Rows are numbered. After the first two, each row is followed by the number of the nearest row among all rows above it, by straight-line distance.
In the rows, zero is written as 128.
1: [139 130 118 106 115 103  71 120 110 121 113 125 132 118 142 139 144 137
 143 166 254 147 148 134 122 128 119 116 106 122  83 118 110 123 159 124
 118 130 132 128 138 131 144 133 137 148 141 139 128 118 130 105  88]
2: [138 134 142 150 123 138 140 128 124 126 115 125 120 113 120 113 104  87
 107 105  31 120 113 110 111 105 113 112 121 130  94 130 131 127 155 136
 125 124 132 139 129 128 132 129 136 149 175 157 137 146 144 152 208]
3: [132 133 149 142 132 129 150 129 126 127 118 127 121 114 112 111 101 108
 104  90  32 112 109 108 111 102 113  98  99 126  85 120 130 123 118 120
 116 125 127 138 128 129 131 131 134 132 155 137 132 137 140 159 193]
2
4: [139 133 130 126 116  96 101 122 117 124 113 125 131 138 138 142 136 127
 140 156 255 148 160 132 181 132 123 116 114 125  73 118 117 121 121 121
 111 116 129 136 129 129 131 132 137 155 172 152 132 124 133 105  94]
1
5: [135 130 123 112 124 112  62 121 113 116 106 122 112  89 129 125 125 115
 122 140 167 137 135 133 122 160 136 150 169 136 185 150 130 135 176 127
 131 117 125  80 114 123 110 123 115 120  86 114 123 119 132 114 117]
1
6: [138 132 127 127 119 114  97 122 109 119 113 124 112 101 126 123 126 108
 125 136 132 139 150 137 136 150 140 149 172 141 184 154 133 133 177 132
 126 118 126  89 111 122 107 120 116 116  86 128 124 113 127 105 105]
5
7: [132 130 129 116 133 116  70 123 118 120 110 123 111  83 113 113 105 112
 107 110  79 125 112 130 119 140 126 133 141 129 158 145 138 137 203 143
 151 141 134 151 146 133 143 134 135 131 126 120 122 113 125 109  67]
6
8: [132 129 115 128 115  88  78 121 100 117 110 126 110 118 115 126 148 132
 146 158 214 140 151 154 135 152 136 143 101 111 107 101  98 121  61 112
 124 118 124 104 127 127 143 130 135 148 146 160 143 148 135 118 113]
4
9: [132 132 130 129 131 136  99 126 124 125 120 125 120  96 123 117 115  99
  99 109   1 117 102 113  85 107 109 110  94 118  89 116 112 123 123 116
 120 119 128 111 125 128 127 127 130 133 129 136 131 136 139 143 157]
3
10: [135 131 133 113 118  86  63 123 111 123 123 128 133 141 140 143 132 152
 148 146 255 137 141 127 130 113 114  91  99 120  77 119 128 125 125 134
 129 137 134 173 143 133 136 130 133 128 134 113 120 117 122 118  99]
1
11: [136 133 141 128 133 127 113 126 126 124 118 124 122 108 115 116 100 106
 104 100  25 120 108 111 107 112 110 111 119 126  96 137 139 129 164 135
 128 134 131 145 138 132 132 134 141 153 173 156 134 148 147 146 209]
2
12: [138 135 144 148 117 115 117 125 112 122 117 125 118 124 120 119 114 129
 124 122 171 133 145 129 175 138 141 134 174 146 174 154 156 133 192 156
 135 128 128 140 116 124 102 120 114 114 106 109 118 110 120  95  95]
6
13: [130 130 138 123 141 121 112 126 123 125 120 126 118  98 109 109 110 116
 105  99   1 111  95 117  82 104 112 111  73 111  78 107 113 122  68 106
 117 121 124 117 127 129 131 130 130 125 136 127 126 130 131 154 167]
9
14: [139 133 132 136 121 128 122 124 112 120 106 122 106 101 116 110 119  86
 101 120  84 125 126 128 118 128 125 131 148 134 160 144 132 135 220 152
 148 140 137 154 142 129 144 130 134 150 129 147 131 120 130  85  73]
7
15: [132 129 124 104 133 111  85 121 110 118 109 122 115  78 119 114 118 122
 115 113 125 127 124 134 108 150 131 140 155 129 167 151 136 138 186 133
 143 138 130 123 131 129 127 128 124 110  84 100 118 112 123 104  78]
7
16: [137 133 129 124 111  89  80 123 118 126 123 127 139 158 144 150 137 143
 149 145 245 135 134 112 123 104 112 105 109 128  94 130 135 128 188 156
 143 146 133 162 129 127 110 125 122 126 119 118 122 113 122 112 131]
10
17: [131 132 132 120 133 113  85 124 120 121 112 124 112  83 108 106 109 108
  96 106  22 120 107 124 119 126 125 130 121 126 135 130 130 133 152 141
 144 143 133 157 149 134 156 136 141 145 163 149 135 142 136 142 130]
11
18: [125 127 119  95 134 103  46 121 107 115 110 123 104  65 109 110 120 124
 121 130  95 127 115 144 110 154 131 151 150 126 183 143 132 139 174 131
 148 136 127 108 131 128 125 127 121 101  72  99 120 116 120 109 176]
15
19: [134 132 137 134 129 134 121 125 124 126 112 124 118 109 118 113 109  95
  96 111   3 115 105 116  89 111 113 115 108 123  98 121 116 125 125 125
 122 126 130 121 127 129 133 132 138 141 141 147 135 142 140 147 190]
9
20: [136 131 120 140 113 130 109 123 107 119 101 123  98 104 125 110 133  78
 113 138  52 128 135 139 111 135 133 154 148 134 182 138 121 137 222 153
 168 144 137 125 139 126 147 125 123 135  80 128 130 112 122  66  32]
14
21: [135 131 126 122 130 138  97 124 122 123 113 123 112  85 118 113 116  89
  96 113   1 119 100 120  81 120 111 128 113 120 127 128 112 130 168 124
 128 126 130 111 134 129 142 133 138 149 143 156 140 144 146 146 187]
19
22: [131 132 143 134 125 102  89 125 112 120 113 126 112 113 106 113 111 118
 126 117 138 126 135 129 145 132 142 137 161 139 177 149 159 135 165 149
 143 133 129 141 123 127 111 123 116 106 100 103 119 113 114 110  92]
12
23: [133 130 124 110 122  93  65 122 107 119 113 124 121 115 125 126 130 143
 133 141 214 141 144 142 155 155 137 140 146 129 107 119 115 123  68 105
 103 110 122  99 118 126 121 128 126 131 140 139 134 145 142 163 187]
8
24: [133 132 141 151 126 133 136 129 119 125 119 127 114 108 115 112 112  97
 108 106   1 112 105 116 101  99 118 117  93 125 104 113 127 123  99 123
 129 127 128 133 127 127 131 127 129 132 141 143 135 139 135 141 162]
19
25: [128 129 142 115 134  96  59 125 111 117 116 125 109  96  99 106 107 129
 120 109  91 122 118 130 136 135 136 138 143 129 171 141 149 135 156 144
 152 147 130 158 141 132 133 129 129 109 109  97 117 113 113 116  79]
7
26: [133 130 126 119 135 132  97 124 127 123 117 124 114  77 118 114 115  98
  98 110   1 118  97 122  75 111 109 122 102 126  98 117 106 127 123 115
 121 128 128  98 131 129 142 132 133 143 133 144 136 144 143 152 175]
9
27: [131 129 119  89 126  89  37 118 109 117 115 126 127 109 134 137 142 155
 143 165 245 141 137 138 110 130 115 116  88 115  72 111 112 124 108 116
 122 130 129 133 146 133 151 135 140 138 133 118 124 129 127 121  97]
1
28: [132 133 156 132 140 124 116 129 131 127 131 127 129 125 112 114  95 126
 103  86  35 115  96 103 117  97 109  95  95 120  54 114 135 120  83 115
 103 119 124 140 121 130 118 131 128 126 156 127 124 131 130 166 180]
3
29: [141 136 147 158 109 123 145 126 115 123 112 125 118 138 118 126 112  99
 117 121 157 135 155 122 171 129 142 130 177 153 176 160 159 132 225 164
 136 131 132 155 119 122  96 119 113 120 110 112 118 107 119  98  91]
12
30: [129 130 142 120 141 119  88 128 126 124 120 127 121  99 106 111  95 121
 102  88  24 112  98 112  96 105 110 102  81 115  71 115 130 123 100 116
 115 125 124 131 133 132 128 131 137 127 154 130 128 143 134 175 192]
28
31: [136 131 132 121 127 126  95 124 114 122 112 123 111  87 117 112 113  95
 100 111  41 123 111 124 103 125 119 128 125 127 133 140 124 133 188 138
 139 139 133 143 142 132 144 135 141 155 166 166 138 134 145 146 128]
17
32: [133 128 109  93 124  74  37 121 115 122 119 124 128 111 137 145 149 157
 147 156 208 135 117 130  82 118 115 115  92 115  89 122 118 131 145 131
 146 143 134 132 144 130 138 129 126 121  92 111 124 121 127 107  86]
27
33: [130 129 128 100 138 104  63 122 114 118 111 122 108  74 105 116 103 128
 115 113 100 123 114 131 112 142 131 135 147 126 156 145 144 137 192 144
 147 147 133 143 147 132 141 133 131 124 109 104 118 120 121 115  58]
7
34: [134 131 123 126 124 107  82 123 110 119 109 123 110  95 110 121 122 121
 120 125 118 135 138 137 138 151 138 145 178 138 188 152 142 134 186 137
 131 124 126  95 115 124 106 123 117 105  87 108 122 114 124 104  98]
6
35: [132 131 131 112 124  90  73 123 110 119 117 125 125 124 125 131 122 149
 136 139 255 139 150 137 156 151 137 132 134 126 108 117 123 121  72 110
 104 113 122 110 120 128 112 130 130 133 161 144 137 149 141 173 197]
23
36: [135 132 135 128 132 134 122 126 117 124 122 124 119  98 118 111 112 103
  99 109   8 116 105 109  97 111 104 113 100 121  96 121 118 126 128 122
 120 123 129 116 129 129 132 131 133 142 117 142 135 140 142 159 188]
19
37: [129 129 136 114 138 110  77 125 117 120 116 125 113  88 105 104 102 115
  99 105  40 114  98 127 108 121 123 123 119 122 128 132 138 134 151 136
 144 144 131 156 149 136 156 138 145 137 171 144 134 145 136 160 154]
17
38: [131 131 136 130 135 129 113 126 122 127 124 126 117 104 115 113 114 108
 106 101   1 112  98 115  86 105 115 112  94 113  86 111 112 124  71 110
 117 121 126 112 130 129 131 130 130 127 136 132 129 138 133 148 164]
13
39: [131 129 127 108 131 104  55 122 109 117 110 121 113  89 122 120 121 129
 124 129 165 134 130 138 138 152 136 149 169 133 178 149 136 136 148 128
 119 124 124  93 116 126 110 125 117 111  80 107 120 119 126 125 133]
5
40: [132 129 118 110 129 110  56 121 106 117 103 123 103  72 117 113 131 115
 118 132  91 128 116 139 112 151 136 152 152 130 185 146 132 137 194 142
 152 146 131 113 133 128 129 125 120 112  73 103 116 112 121  97  59]
15
41: [132 131 140 117 135 101  77 125 119 120 114 125 114  91 104 106 100 119
  99  96  41 118 105 121 116 122 122 121 127 126 132 136 141 132 142 140
 140 143 132 174 149 134 149 137 143 144 177 149 133 141 135 153 157]
37
42: [133 128 118 101 123  86  72 122 108 120 118 125 127 113 134 137 141 152
 146 157 251 139 144 136 122 140 116 119  93 115  82 116 113 125 119 113
 123 126 129 133 144 133 153 134 140 139 131 130 128 123 126 121  95]
27
43: [134 131 135 127 131 131 113 126 123 125 117 125 115  88 115 114 100 102
 100  93   1 116  99 113  92 109 112 113 103 119  97 123 120 127 120 123
 123 127 128 126 134 129 132 131 133 140 144 144 134 145 141 161 175]
19
44: [129 129 121 107 129  92  55 123 101 116 109 124 107  73 115 118 130 129
 127 140 197 134 134 142 133 162 143 154 163 134 177 133 122 129 101 113
 117 112 121  79 112 125 138 126 125 111  95 113 127 130 130 147 159]
39
45: [135 130 123 115 123 101  71 121 107 118 106 125 113 103 126 125 129 127
 137 153 187 138 145 144 141 160 144 155 156 148 140 128 117 126  86 106
 107 111 121  86 113 124 118 125 121 127 114 133 132 135 140 150 185]
23
46: [140 134 135 139 123 150 148 125 122 126 115 124 114 108 126 120 107  91
  72 106   4 121 114 109 120 117 109 115 120 128 109 128 121 127 185 130
 123 123 132 130 126 128 128 130 133 152 155 154 141 141 148 153 186]
2
47: [132 130 123 117 130 117  76 123 115 118 107 123 108  86 111 108 115 115
 106 115  79 125 116 133 120 140 134 141 139 130 170 147 137 137 193 147
 153 147 132 144 142 132 143 132 131 124 105 107 120 113 121 103  63]
7
48: [133 131 137 128 134 129 118 126 125 124 121 125 114 100 112 110 100  92
 102  98   4 115  97 117  96 110 116 117 100 122 104 122 121 125 119 124
 127 130 128 117 133 130 135 131 136 136 149 145 136 146 141 157 181]
43
49: [130 130 135 113 133 118  84 123 118 120 113 124 111  92 109 109 106 113
 105 107  61 119 110 124 112 126 127 129 134 127 158 140 134 135 161 141
 146 145 134 159 149 134 150 136 142 145 161 146 134 136 133 153 114]
17
50: [127 125 118  82 132  81  26 119 105 117 116 125 120  97 122 131 140 151
 144 148 241 136 131 145 125 151 127 126  98 111  87 102 107 123  58  97
 116 121 124 103 133 132 149 137 142 143 161 147 135 143 134 147 119]
27
